Below are the code and all the weights of a small trained network. Each question names an input and a class and asks about switching units off, where a switched-off unit gives its printed mean instead of its output.

import numpy as np


def w(rows, s, z=0):
    codes = np.array(rows[::2]) - 128.0
    scale = np.full(codes.shape[1], s)
    scale[-1] = z or s
    return codes * scale


def f(y):
    return np.maximum(y, 0)


def log_softmax(a):
    a = a - a.max(-1, keepdims=True)
    return a - np.log(np.exp(a).sum(-1, keepdims=True))


def net(x, mask):
    res = np.array(x, float).reshape(1, 8) / 4 @ E
    y = f(res @ A[0][:, :-1].T + A[0][:, -1])
    res = res + np.where(mask, y, B[0][:, -1]) @ B[0][:, :-1]
    return log_softmax(res[-1] @ U[:, :-1].T + U[:, -1])


A, B = {}, {}
E = w([
[184,162,100,162,235,226,128,145,54,127],'x0',
[174,94,75,60,91,112,172,138,85,114],'x1',
[149,243,122,173,78,100,144,50,81,41],'x2',
[60,97,134,205,60,163,169,189,57,133],'x3',
[146,83,3,198,104,132,74,132,180,104],'x4',
[91,155,119,91,140,195,179,149,194,64],'x5',
[133,155,126,129,123,129,124,142,138,139],'x6',
[204,87,182,158,73,201,172,74,158,175],'x7',
],0.0078)
A[0] = w([
[139,225,113,182,98,138,172,108,123,41,13],'neuron 1',
[98,133,77,78,130,77,113,155,99,69,75],'neuron 2',
[82,86,129,186,69,142,168,194,47,108,24],'neuron 3',
[101,128,27,150,109,154,90,134,170,90,127],'neuron 4',
[155,99,71,161,104,145,138,114,162,142,91],'neuron 5',
[104,162,222,73,139,113,141,81,49,132,103],'neuron 6',
[117,129,134,180,113,90,106,142,51,208,141],'neuron 7',
[148,168,119,159,86,71,99,66,55,150,125],'neuron 8',
[122,199,145,197,212,180,105,153,100,142,95],'neuron 9',
[187,163,114,78,187,124,82,90,177,116,24],'neuron 10',
[210,100,137,116,188,33,65,74,95,193,148],'neuron 11',
[208,118,151,172,68,189,188,40,162,148,35],'neuron 12',
[190,144,94,45,146,124,120,86,198,113,120],'neuron 13',
[50,163,189,128,48,103,80,155,254,121,72],'neuron 14',
[146,171,119,166,88,97,144,39,104,22,19],'neuron 15',
[87,134,122,95,179,115,78,161,130,92,218],'neuron 16',
[158,79,76,178,104,140,90,99,157,112,180],'neuron 17',
[110,207,145,156,91,143,109,78,98,94,11],'neuron 18',
[72,162,108,80,150,77,112,184,74,78,25],'neuron 19',
[50,113,150,215,66,188,163,180,84,116,62],'neuron 20',
[77,123,99,147,182,99,95,126,129,91,101],'neuron 21',
[124,140,159,145,192,103,85,66,185,124,130],'neuron 22',
[190,163,103,141,198,195,114,164,71,137,89],'neuron 23',
[144,178,146,123,95,110,134,74,67,70,19],'neuron 24',
[131,31,122,71,164,142,129,197,144,220,15],'neuron 25',
[128,108,126,99,74,85,157,153,173,116,45],'neuron 26',
[68,174,148,161,202,77,88,174,118,112,83],'neuron 27',
[93,99,106,76,52,47,112,100,147,110,52],'neuron 28',
[62,122,126,102,66,56,145,78,144,126,49],'neuron 29',
[192,129,143,59,172,100,74,56,190,111,89],'neuron 30',
[163,98,172,199,136,156,133,83,150,187,206],'neuron 31',
[100,111,141,135,50,49,95,130,149,158,46],'neuron 32',
[108,113,31,30,148,78,157,175,53,106,160],'neuron 33',
[62,50,141,99,190,135,102,198,162,222,103],'neuron 34',
[39,176,151,159,165,112,65,185,147,96,145],'neuron 35',
[194,120,75,101,169,154,156,158,39,103,117],'neuron 36',
[178,109,171,138,95,226,213,118,210,130,207],'neuron 37',
[144,139,97,189,199,179,105,140,76,121,34],'neuron 38',
[152,70,41,208,104,112,75,115,170,71,108],'neuron 39',
[85,175,99,67,145,194,208,144,214,55,253],'neuron 40',
[63,153,214,42,146,146,193,137,94,166,91],'neuron 41',
],0.0074,0.0043)
B[0] = w([
[188,91,96,137,182,151,85,145,190,108,209],'neuron 1',
[169,107,181,124,97,152,99,111,124,166,181],'neuron 2',
[80,199,124,79,75,219,83,171,99,74,195],'neuron 3',
[128,196,147,99,182,73,144,174,90,221,198],'neuron 4',
[166,171,157,101,161,116,120,159,95,167,166],'neuron 5',
[138,195,124,91,222,63,163,201,139,199,219],'neuron 6',
[107,146,32,179,127,114,200,105,90,80,196],'neuron 7',
[171,121,65,200,137,154,131,127,176,95,214],'neuron 8',
[92,82,133,103,131,154,173,59,176,134,205],'neuron 9',
[62,143,138,63,84,185,89,167,99,89,184],'neuron 10',
[74,162,63,218,91,126,192,124,80,75,228],'neuron 11',
[145,88,212,96,130,104,38,102,105,173,213],'neuron 12',
[63,156,115,119,58,155,96,174,74,74,212],'neuron 13',
[101,98,111,85,145,160,171,67,155,139,205],'neuron 14',
[216,113,135,133,186,174,66,186,187,66,220],'neuron 15',
[164,119,180,184,76,102,113,97,110,136,206],'neuron 16',
[114,169,156,107,192,61,160,156,104,175,201],'neuron 17',
[178,90,92,126,152,159,75,163,171,121,183],'neuron 18',
[144,79,189,104,114,112,85,121,113,154,186],'neuron 19',
[43,164,102,94,82,169,89,197,78,72,210],'neuron 20',
[163,124,204,122,127,98,86,106,103,163,171],'neuron 21',
[74,189,113,126,78,160,149,165,84,73,186],'neuron 22',
[58,79,161,40,115,165,186,41,194,177,206],'neuron 23',
[161,118,117,109,171,161,80,166,177,96,191],'neuron 24',
[183,81,111,161,185,181,75,157,170,56,207],'neuron 25',
[125,90,107,92,133,143,143,91,162,137,164],'neuron 26',
[172,70,188,139,73,108,67,96,107,162,188],'neuron 27',
[79,103,136,100,146,163,151,82,176,160,195],'neuron 28',
[111,61,111,72,141,174,144,70,176,174,188],'neuron 29',
[49,155,133,104,91,183,94,193,73,82,218],'neuron 30',
[138,108,161,181,88,86,116,110,88,149,213],'neuron 31',
[68,93,96,67,151,155,172,65,191,131,182],'neuron 32',
[181,124,203,202,56,99,100,96,117,141,223],'neuron 33',
[194,108,105,203,160,166,97,173,220,50,222],'neuron 34',
[175,90,171,174,77,102,118,101,97,147,202],'neuron 35',
[110,121,149,85,109,161,160,35,211,176,204],'neuron 36',
[149,74,177,167,81,45,82,101,81,139,238],'neuron 37',
[53,109,141,44,148,162,163,63,170,150,183],'neuron 38',
[107,205,169,74,181,84,161,193,133,213,213],'neuron 39',
[134,125,34,255,109,43,232,74,63,89,254],'neuron 40',
[135,176,127,83,197,77,163,200,125,154,218],'neuron 41',
],0.0061,0.0084)
U = w([
[69,85,130,40,166,205,161,19,198,168,68],'0',
[228,100,106,147,213,200,52,195,206,65,71],'1',
[181,88,226,141,67,99,52,92,56,175,63],'2',
[30,169,106,83,82,215,90,207,45,74,73],'3',
[130,196,136,79,255,70,162,215,108,221,88],'4',
[127,130,117,165,135,127,146,104,101,123,249],'5',
[124,122,45,215,131,100,194,85,74,103,179],'6',
[142,130,142,151,107,145,131,112,120,142,224],'7',
],0.0085,0.011)

Each question gives the input, the list of numbers given to net, and the class t.
The units are the neurons (one row each of A and B). Each row of codes is followed by its name. A weight is (code - 128) times the scale printed after its matrix; where a second scale follows, it is the last column's (A, B and U).
mask holds one flag per neuron, in row order. A switched-off neuron (its flag False) gives its mean, the last column of its row in B, instead of its output. The means were averaged over made-up inputs and are rounded, as every weight is.
A unit's drop is (log p(t) with every unit on - log p(t) with that unit switched off) / (log p(t) with every unit on - log p(t) with every unit switched off).
The circuit of an input: a set's keep is (log p(t) with only the set's units on - log p(t) with every unit switched off) / (log p(t) with every unit on - log p(t) with every unit switched off). Starting from the 12 units with the biggest drops (on a tie, the unit counted first), units are removed one at a time, each time the one whose removal leaves the highest keep (on an exact tie, the one counted first), for as long as the keep stays at least 0.8.
circuit, biggest first: the units of the circuit, biggest drop first
unit that matters most: the unit with the biggest drop
top k neurons: the k neurons with the biggest drops, biggest first
input [0,3,-7,-7,3,-4,0,-8], class 2: unit that matters most	neuron 33
input [-5,6,-6,7,5,8,7,5], class 6: top 2 neurons	(neuron 40; neuron 37)
input [-3,-6,7,-6,6,4,6,0], class 1: top 3 neurons	(neuron 15; neuron 1; neuron 18)
input [3,6,7,5,8,-3,-2,3], class 4: top 3 neurons	(neuron 39; neuron 17; neuron 4)
input [3,-5,-4,2,-2,6,-2,-1], class 6: circuit, biggest first	(neuron 40; neuron 12)
input [2,0,-7,4,-7,0,2,5], class 1: top 2 neurons	(neuron 34; neuron 25)
input [0,-6,7,6,5,-3,1,3], class 1: circuit, biggest first	(neuron 15; neuron 1)
input [-6,0,-2,-8,0,4,-2,7], class 3: circuit, biggest first	(neuron 30; neuron 13)
input [-3,6,2,-5,1,5,-3,-6], class 2: circuit, biggest first	(neuron 33; neuron 2)
input [1,5,-6,7,8,2,3,3], class 4: circuit, biggest first	(neuron 39; neuron 4)
input [3,2,-6,3,6,-5,-6,-8], class 2: circuit, biggest first	(neuron 33; neuron 21)
input [-7,-1,-8,2,7,-1,6,8], class 1: top 2 neurons	(neuron 34; neuron 25)
input [-3,-8,3,-1,8,-6,-4,-8], class 2: top 3 neurons	(neuron 27; neuron 35; neuron 21)
input [2,-2,-5,0,8,-7,0,-1], class 4: circuit, biggest first	(neuron 39)
input [1,6,-1,7,8,8,6,7], class 4: top 4 neurons	(neuron 39; neuron 4; neuron 17; neuron 5)
input [-5,8,-2,8,6,-1,-6,-2], class 3: top 2 neurons	(neuron 3; neuron 20)
input [3,8,5,-4,4,5,-4,-4], class 7: circuit, biggest first	(neuron 33; neuron 2)
input [-6,-4,4,-7,-1,6,3,7], class 2: top 2 neurons	(neuron 37; neuron 12)
input [8,6,0,6,-4,0,1,2], class 0: circuit, biggest first	(neuron 36; neuron 23)
input [-1,-6,-5,-3,-6,-4,1,4], class 4: top 3 neurons	(neuron 41; neuron 6; neuron 40)
input [8,-7,7,5,-4,5,-2,-2], class 0: circuit, biggest first	(neuron 9; neuron 23)
input [-1,-3,5,-2,-8,6,-2,-1], class 4: unit that matters most	neuron 6
input [-5,-7,-4,6,7,-6,-6,1], class 4: circuit, biggest first	(neuron 39; neuron 17)
input [-1,-5,7,-8,3,-5,2,1], class 3: top 2 neurons	(neuron 30; neuron 22)
input [-5,6,4,2,-4,6,-2,-6], class 2: top 4 neurons	(neuron 33; neuron 19; neuron 2; neuron 11)
input [-7,-8,4,-6,-2,8,-1,-3], class 6: top 2 neurons	(neuron 40; neuron 23)
